Below is a small trained network, with its code and all its weights. Each question gives an input and a class and asks what happens when units are switched off, that is, made to give their printed mean instead of their output.

import numpy as np


def w(rows, s, z=0):
    codes = np.array(rows[::2]) - 128.0
    scale = np.full(codes.shape[1], s)
    scale[-1] = z or s
    return codes * scale


def norm(h):
    return h / np.sqrt((h * h).mean(-1, keepdims=True) + 1e-5)


def f(y):
    return y / 2 * (1 + np.tanh(0.7978845608 * (y + 0.044715 * y**3)))


def log_softmax(a):
    a = a - a.max(-1, keepdims=True)
    return a - np.log(np.exp(a).sum(-1, keepdims=True))


def net(x, mask):
    res = np.array(x, float).reshape(1, 7) / 4 @ E
    u = 0
    for l in range(4):
        y = f(norm(res) @ A[l][:, :-1].T + A[l][:, -1])
        res = res + np.where(mask[u : u + 10], y, B[l][:, -1]) @ B[l][:, :-1]
        u += 10
    return log_softmax(norm(res)[-1] @ U[:, :-1].T + U[:, -1])


A, B = {}, {}
E = w([
[128,128,129,127,127],'x0',
[129,130,132,127,125],'x1',
[128,124,121,130,135],'x2',
[129,135,143,123,114],'x3',
[232,79,178,158,119],'x4',
[137,1,164,59,85],'x5',
[84,159,188,116,217],'x6',
],0.0068)
A[0] = w([
[98,168,111,193,176,122],'L0N1',
[157,60,83,12,99,137],'L0N2',
[190,150,122,195,135,135],'L0N3',
[2,56,188,112,138,89],'L0N4',
[115,84,102,118,105,108],'L0N5',
[112,178,72,154,60,73],'L0N6',
[170,101,182,76,146,69],'L0N7',
[133,195,250,199,226,4],'L0N8',
[118,127,17,77,187,150],'L0N9',
[163,149,131,149,70,167],'L0N10',
],0.0075,0.003)
B[0] = w([
[134,138,152,174,90,196],'L0N1',
[88,21,164,153,151,237],'L0N2',
[213,88,80,84,102,178],'L0N3',
[139,216,104,19,123,225],'L0N4',
[38,103,33,132,77,145],'L0N5',
[56,173,67,137,172,163],'L0N6',
[90,165,200,172,132,163],'L0N7',
[234,143,202,255,92,254],'L0N8',
[124,182,201,81,61,174],'L0N9',
[102,68,52,52,114,162],'L0N10',
],0.0065,0.004)
A[1] = w([
[152,95,111,81,152,65],'L1N1',
[111,146,42,115,50,58],'L1N2',
[139,110,179,130,153,119],'L1N3',
[65,151,142,138,138,117],'L1N4',
[80,163,117,132,100,171],'L1N5',
[104,151,161,154,40,200],'L1N6',
[155,71,225,140,104,193],'L1N7',
[108,162,250,209,163,132],'L1N8',
[158,170,95,99,153,1],'L1N9',
[189,87,80,130,96,40],'L1N10',
],0.011,0.0019)
B[1] = w([
[183,175,150,183,134,137],'L1N1',
[126,114,130,145,127,183],'L1N2',
[153,132,102,171,254,160],'L1N3',
[178,101,101,99,121,153],'L1N4',
[146,31,87,222,162,164],'L1N5',
[84,104,64,131,138,166],'L1N6',
[167,82,126,153,149,236],'L1N7',
[75,109,143,134,151,253],'L1N8',
[72,111,136,125,22,128],'L1N9',
[126,167,155,82,111,166],'L1N10',
],0.0076,0.007)
A[2] = w([
[118,109,126,122,71,117],'L2N1',
[246,211,96,119,74,2],'L2N2',
[123,89,225,112,164,116],'L2N3',
[82,136,166,185,187,52],'L2N4',
[48,172,88,138,133,196],'L2N5',
[145,40,113,109,72,177],'L2N6',
[188,172,123,17,132,192],'L2N7',
[147,206,213,180,123,110],'L2N8',
[99,129,146,130,139,154],'L2N9',
[151,89,74,174,88,180],'L2N10',
],0.011,0.0018)
B[2] = w([
[85,175,170,210,209,153],'L2N1',
[82,128,107,25,164,178],'L2N2',
[168,142,48,71,119,240],'L2N3',
[60,31,105,100,103,225],'L2N4',
[185,79,199,144,154,217],'L2N5',
[51,255,85,211,152,254],'L2N6',
[134,187,35,70,98,160],'L2N7',
[116,216,106,102,48,223],'L2N8',
[177,77,165,81,147,147],'L2N9',
[217,169,82,117,131,221],'L2N10',
],0.0077,0.0051)
A[3] = w([
[104,73,79,38,146,75],'L3N1',
[166,134,110,241,97,164],'L3N2',
[114,53,206,143,62,254],'L3N3',
[90,159,63,153,120,87],'L3N4',
[217,132,66,196,154,67],'L3N5',
[254,118,129,72,145,236],'L3N6',
[42,179,125,176,72,128],'L3N7',
[60,164,96,183,35,209],'L3N8',
[219,106,49,204,207,210],'L3N9',
[136,185,166,120,149,157],'L3N10',
],0.0085,0.0012)
B[3] = w([
[147,207,134,171,111,171],'L3N1',
[254,166,109,145,76,225],'L3N2',
[58,92,151,87,157,146],'L3N3',
[135,63,189,112,168,177],'L3N4',
[100,188,192,150,71,212],'L3N5',
[46,59,77,141,188,179],'L3N6',
[116,64,200,106,202,183],'L3N7',
[102,54,128,34,132,199],'L3N8',
[121,125,168,117,93,253],'L3N9',
[143,139,86,145,44,132],'L3N10',
],0.0079,0.0072)
U = w([
[233,154,212,201,5,10],'0',
[72,23,235,115,244,250],'1',
[119,233,61,6,128,99],'2',
],0.013,0.0013)

Each question gives the input, the list of numbers given to net, and the class t.
The units are the neurons (one row each of A and B). Each row of codes is followed by its name. A weight is (code - 128) times the scale printed after its matrix; where a second scale follows, it is the last column's (A, B and U).
mask holds one flag per neuron, layer by layer. A switched-off neuron (its flag False) gives its mean, the last column of its row in B, instead of its output. The means were averaged over made-up inputs and are rounded, as every weight is.
A unit's drop is (log p(t) with every unit on - log p(t) with that unit switched off) / (log p(t) with every unit on - log p(t) with every unit switched off).
The circuit of an input: a set's keep is (log p(t) with only the set's units on - log p(t) with every unit switched off) / (log p(t) with every unit on - log p(t) with every unit switched off). Starting from the 12 units with the biggest drops (on a tie, the unit counted first), units are removed one at a time, each time the one whose removal leaves the highest keep (on an exact tie, the one counted first), for as long as the keep stays at least 0.8.
circuit, biggest first: the units of the circuit, biggest drop first
top k neurons: the k neurons with the biggest drops, biggest first
k most important neurons of layer l: the k neurons of layer l with the biggest drops, biggest first
drop of u: that unit's drop, to one decimal
input [2,-8,-8,-2,3,-8,-2], class 2: circuit, biggest first	[L2N2]
input [0,3,4,-5,1,-5,2], class 0: top 3 neurons	[L0N8, L3N2, L0N1]
input [3,-6,5,-6,-3,-7,1], class 1: 2 most important neurons of layer 1	[L1N8, L1N7]
input [-7,-8,4,-6,3,0,7], class 0: top 4 neurons	[L0N8, L2N8, L0N2, L2N2]
input [-4,-7,-4,5,8,0,-7], class 2: 3 most important neurons of layer 1	[L1N10, L1N5, L1N8]
input [-8,5,7,-7,0,-6,1], class 1: top 3 neurons	[L2N4, L3N7, L3N8]
input [-5,2,1,-2,7,0,-2], class 2: top 2 neurons	[L1N10, L0N8]
input [2,-1,2,1,8,0,-7], class 2: 3 most important neurons of layer 2	[L2N2, L2N7, L2N5]
input [8,2,8,-7,7,-3,0], class 2: top 3 neurons	[L0N3, L2N2, L0N2]
input [8,5,2,7,5,0,8], class 0: 4 most important neurons of layer 2	[L2N8, L2N2, L2N5, L2N3]
input [0,-4,-3,-8,-2,-8,0], class 0: top 2 neurons	[L2N5, L3N2]
input [-1,-6,-8,-6,-5,-2,1], class 1: top 2 neurons	[L0N3, L0N10]
input [-3,-6,6,4,-8,0,-7], class 0: top 3 neurons	[L1N5, L2N10, L1N8]
input [5,3,-4,6,-1,2,-2], class 1: top neuron	[L2N6]
input [4,3,-3,-1,2,8,0], class 0: top 4 neurons	[L2N6, L1N8, L0N5, L2N4]
input [-2,7,3,-2,1,-2,0], class 2: 2 most important neurons of layer 0	[L0N3, L0N2]
input [-1,-7,-4,6,-6,-4,1], class 1: 2 most important neurons of layer 0	[L0N3, L0N5]
input [4,-4,6,8,-7,1,-1], class 1: 2 most important neurons of layer 1	[L1N3, L1N5]
input [1,4,2,3,-7,-5,1], class 1: drop of L2N3	0.5
input [3,-3,7,8,-2,4,7], class 2: circuit, biggest first	[L0N4]
